Small tables with named rows and columns. After each table, cells are looked up by row and column.

sovonof:
	lani	lumune	mumafup	radumo	kar	tunevup
gav	128	117	153	82	59	105
vaf	121	99	128	61	61	109
rad	136	107	164	85	99	96
nofib	78	64	105	76	18	206
rusi	120	104	126	76	64	116
sume	90	84	72	1	67	128
dagenim	118	35	176	45	60	73
sifegu	115	105	129	54	70	111
lof	99	98	112	23	75	78
pureg	71	95	145	84	78	98

dagenim, lumune -> 35
rad, lani -> 136
rad, radumo -> 85
pureg, tunevup -> 98
rusi, lumune -> 104
vaf, kar -> 61
lof, lani -> 99
vaf, lumune -> 99
sume, radumo -> 1

lif:
,koz,kefi,nuvede,fav,sav
bam,-18662,34396,-57105,3703,-21344
lilepez,43134,43500,43920,-43231,56811
sel,22882,-53591,-29082,32195,-24022
kolo,25694,7002,7943,11704,-59844
nukof,18780,52060,-5077,3776,-59751
vapasif,-44535,-29623,22518,-61859,22214
mogu,-12045,-3973,-1274,-36413,-18038
lemovad,13385,-30711,33949,-14095,-54932
punas,-11233,-8075,15608,52191,-7693
suz,-1963,-4476,-21522,-2003,-55841
maseded,-29967,-58047,40607,-32421,-44383
tal,20569,24560,-5586,-51704,-35354
dal,16311,-48017,-51908,8518,1811

koz of tal is 20569
sav of maseded is -44383
kefi of dal is -48017
fav of tal is -51704
koz of vapasif is -44535
nuvede of vapasif is 22518
kefi of sel is -53591
kefi of bam is 34396
sav of mogu is -18038
sav of suz is -55841
koz of kolo is 25694
nuvede of punas is 15608
koz of nukof is 18780
kefi of lilepez is 43500
nuvede of mogu is -1274
koz of dal is 16311
sav of lemovad is -54932
koz of punas is -11233
fav of maseded is -32421

Table vov
,nerun,dufi,zutovi,lasela,sak,sug,sasi,mav,katidip,vesaveb
fevida,188,173,171,185,176,184,126,166,113,184
kub,126,87,102,193,80,85,141,100,190,130
dur,113,161,142,44,168,155,127,150,79,111
dif,66,120,108,70,111,81,155,130,198,74

What is the nerun of dif in vov?
66
What is the nerun of fevida in vov?
188
What is the lasela of dur in vov?
44
What is the nerun of kub in vov?
126
What is the mav of fevida in vov?
166
What is the dufi of kub in vov?
87
What is the sug of dur in vov?
155
What is the sasi of dif in vov?
155
Row with the largest sak: fevida

dobote =
fields: zonegi, fezepo, zadi, rigaba, parura, lodav, madunum, nitirav, famili, zusek
gadoke: [178, 125, 160, 103, 128, 156, 142, 87, 129, 173]
rutoz: [218, 121, 180, 168, 228, 107, 102, 137, 142, 120]
fome: [49, 141, 110, 172, 92, 126, 167, 168, 104, 215]
tet: [228, 123, 200, 113, 184, 146, 122, 113, 177, 140]
mudofil: [77, 141, 123, 178, 127, 133, 136, 171, 147, 122]
temado: [170, 146, 118, 150, 82, 122, 114, 80, 73, 167]
tonas: [187, 172, 138, 78, 170, 112, 130, 187, 149, 114]
fef: [106, 165, 120, 203, 107, 146, 102, 125, 137, 104]

zusek of mudofil is 122
zonegi of temado is 170
parura of rutoz is 228
madunum of tonas is 130
rigaba of rutoz is 168
lodav of temado is 122
zusek of rutoz is 120
lodav of tet is 146
madunum of fome is 167
fezepo of tonas is 172
madunum of rutoz is 102
parura of fome is 92
zadi of gadoke is 160
rigaba of mudofil is 178
famili of fome is 104
zonegi of tet is 228
zadi of mudofil is 123

kipu:
	vigivof	kel	baf	faz	vedol	mes	bipames
mito	-56.982	-6.967	53.226	-34.908	33.723	-77.514	-5.303
gelo	45.616	-32.036	11.298	11.288	-36.467	-60.370	-21.072
difuseb	70.267	-41.261	14.936	16.726	-41.314	-56.120	-17.055
nizev	-74.650	44.573	1.212	-12.112	16.565	-31.260	-44.277
lavul	-71.698	33.976	-0.303	-21.368	12.135	-20.409	-31.981
furize	8.224	35.791	94.229	53.242	21.088	70.410	-35.419

What is the mes of mito in kipu?
-77.514
What is the bipames of mito in kipu?
-5.303
What is the baf of nizev in kipu?
1.212
What is the vigivof of gelo in kipu?
45.616
What is the mes of furize in kipu?
70.410
What is the kel of difuseb in kipu?
-41.261
What is the faz of mito in kipu?
-34.908
What is the kel of mito in kipu?
-6.967
What is the vedol of furize in kipu?
21.088
What is the vigivof of furize in kipu?
8.224
What is the bipames of gelo in kipu?
-21.072
What is the vedol of gelo in kipu?
-36.467
What is the baf of gelo in kipu?
11.298
What is the baf of difuseb in kipu?
14.936
What is the faz of difuseb in kipu?
16.726
What is the vedol of nizev in kipu?
16.565
What is the kel of lavul in kipu?
33.976
What is the mes of difuseb in kipu?
-56.120
Row with the largest baf: furize

